Below are the code and all the weights of a small trained network. Each question names an input and a target symbol and asks about switching units off, where a switched-off unit gives its printed mean instead of its output.

import numpy as np


def w(rows, s, z=0):
    codes = np.array(rows[::2]) - 128.0
    scale = np.full(codes.shape[1], s)
    scale[-1] = z or s
    return codes * scale


def f(y):
    return np.maximum(y, 0)


def softmax(a):
    e = np.exp(a - a.max(-1, keepdims=True))
    return e / e.sum(-1, keepdims=True)


def log_softmax(a):
    a = a - a.max(-1, keepdims=True)
    return a - np.log(np.exp(a).sum(-1, keepdims=True))


def net(x, mask):
    ids = ['ΓΔΞΠΣΦαβζθμτψω'.index(c) for c in x.split()]
    T = len(ids)
    res = E[ids] + P[:T]
    q, k, v = (res @ M[0].T for M in (Q, K, V))
    z = softmax(np.where(np.tri(T) > 0, q @ k.T / 2**0.5, -1e9)) @ v
    res = res + np.where(mask[0], z, O[0][:, -1]) @ O[0][:, :-1]
    y = f(res @ A[0][:, :-1].T + A[0][:, -1])
    res = res + np.where(mask[1:9], y, B[0][:, -1]) @ B[0][:, :-1]
    return log_softmax(res[-1] @ U[:, :-1].T + U[:, -1])


Q, K, V, O, A, B = {}, {}, {}, {}, {}, {}
E = w([
[23,131,120,140,59],'Γ',
[233,83,85,139,129],'Δ',
[174,183,114,112,110],'Ξ',
[103,212,144,167,103],'Π',
[104,187,128,129,114],'Σ',
[97,50,104,168,162],'Φ',
[168,7,209,176,140],'α',
[164,20,93,153,112],'β',
[165,71,142,133,94],'ζ',
[93,46,216,130,49],'θ',
[187,72,49,126,179],'μ',
[202,50,130,104,60],'τ',
[169,134,171,147,227],'ψ',
[164,125,202,35,127],'ω',
],0.018)
P = w([
[144,193,2,40,95],'0',
[189,154,166,142,60],'1',
[153,141,185,136,102],'2',
[142,144,159,124,129],'3',
[101,145,153,136,157],'4',
[154,137,120,116,173],'5',
[157,108,118,94,158],'6',
[99,110,154,115,171],'7',
[110,108,165,136,148],'8',
],0.0082)
Q[0] = w([
[171,21,213,102,168],'h1',
[48,248,135,2,71],'h1',
],0.0047)
K[0] = w([
[144,150,87,17,254],'h1',
[159,214,59,172,58],'h1',
],0.0076)
V[0] = w([
[167,78,5,239,176],'h1',
[115,83,121,145,2],'h1',
],0.009)
O[0] = w([
[58,174,22,158,69,198],'h1',
[116,74,84,8,157,253],'h1',
],0.011,0.0013)
A[0] = w([
[156,106,212,52,126,168],'n1',
[156,144,107,165,108,252],'n2',
[194,164,159,220,69,139],'n3',
[37,54,159,109,89,147],'n4',
[138,124,16,106,99,78],'n5',
[163,68,171,98,65,152],'n6',
[141,255,140,70,112,178],'n7',
[98,102,191,177,102,156],'n8',
],0.0091,0.0042)
B[0] = w([
[111,188,25,146,101,254],'n1',
[52,225,140,155,127,190],'n2',
[62,74,132,109,243,199],'n3',
[205,93,111,189,181,219],'n4',
[152,67,197,140,82,206],'n5',
[123,193,110,177,176,248],'n6',
[114,165,101,47,119,169],'n7',
[162,151,95,1,71,195],'n8',
],0.0076,0.0092)
U = w([
[68,158,83,1,104,176],'Γ',
[132,160,128,100,58,253],'Δ',
[166,132,147,120,114,109],'Ξ',
[159,122,111,146,123,33],'Π',
[139,98,131,99,101,83],'Σ',
[76,105,76,153,117,64],'Φ',
[183,98,142,173,130,127],'α',
[139,29,110,143,94,172],'β',
[153,70,125,117,126,145],'ζ',
[167,54,55,126,194,113],'θ',
[71,122,90,177,89,67],'μ',
[175,37,118,94,136,173],'τ',
[70,140,146,201,206,152],'ψ',
[218,92,159,133,220,69],'ω',
],0.0099,0.005)

Each question gives the input, a string of symbols that net reads in full, and the target symbol t.
The units are the heads (2 rows each of Q, K, V and O) and the neurons (one row each of A and B). Each row of codes is followed by its name. A weight is (code - 128) times the scale printed after its matrix; where a second scale follows, it is the last column's (O, A, B and U).
mask holds one flag per unit, heads first, then neurons. A switched-off unit (its flag False) gives its mean, the last column of its rows in O or B, instead of its output. The means were averaged over made-up inputs and are rounded, as every weight is.
A unit's drop is (log p(t) with every unit on - log p(t) with that unit switched off) / (log p(t) with every unit on - log p(t) with every unit switched off).
The circuit of an input: a set's keep is (log p(t) with only the set's units on - log p(t) with every unit switched off) / (log p(t) with every unit on - log p(t) with every unit switched off). Starting from all 9 units, units are removed one at a time, each time the one whose removal leaves the highest keep (on an exact tie, the one counted first), for as long as the keep stays at least 0.8.
circuit, biggest first: the units of the circuit, biggest drop first
unit that matters most: the unit with the biggest drop
top k neurons: the k neurons with the biggest drops, biggest first
drop when u is switched off: that unit's drop, to one decimal
input β Π ψ ψ Φ α ζ, target ψ: circuit, biggest first -> (h1, n3)
input θ β α θ, target θ: circuit, biggest first -> (n4, h1, n1)
input β Γ Δ Π, target Γ: circuit, biggest first -> (n7, h1)
input θ θ θ θ θ ζ, target θ: circuit, biggest first -> (h1, n1, n6)
input τ α Σ, target Γ: circuit, biggest first -> (n7, n4)
input Δ Ξ Π Φ Π β, target β: circuit, biggest first -> (h1, n5, n6)
input α Δ ψ μ α, target ψ: top 4 neurons -> (n3, n2, n5, n7)
input θ θ θ, target θ: top 2 neurons -> (n1, n4)
input β ψ Φ Ξ, target Γ: unit that matters most -> n7
input μ α ζ α ζ ω α, target ω: drop when n4 is switched off -> -0.1
input ω θ β, target ω: drop when n6 is switched off -> 0.2
input ψ Γ Γ θ, target ψ: drop when n8 is switched off -> -0.5
input θ Δ τ, target θ: top 2 neurons -> (n6, n1)
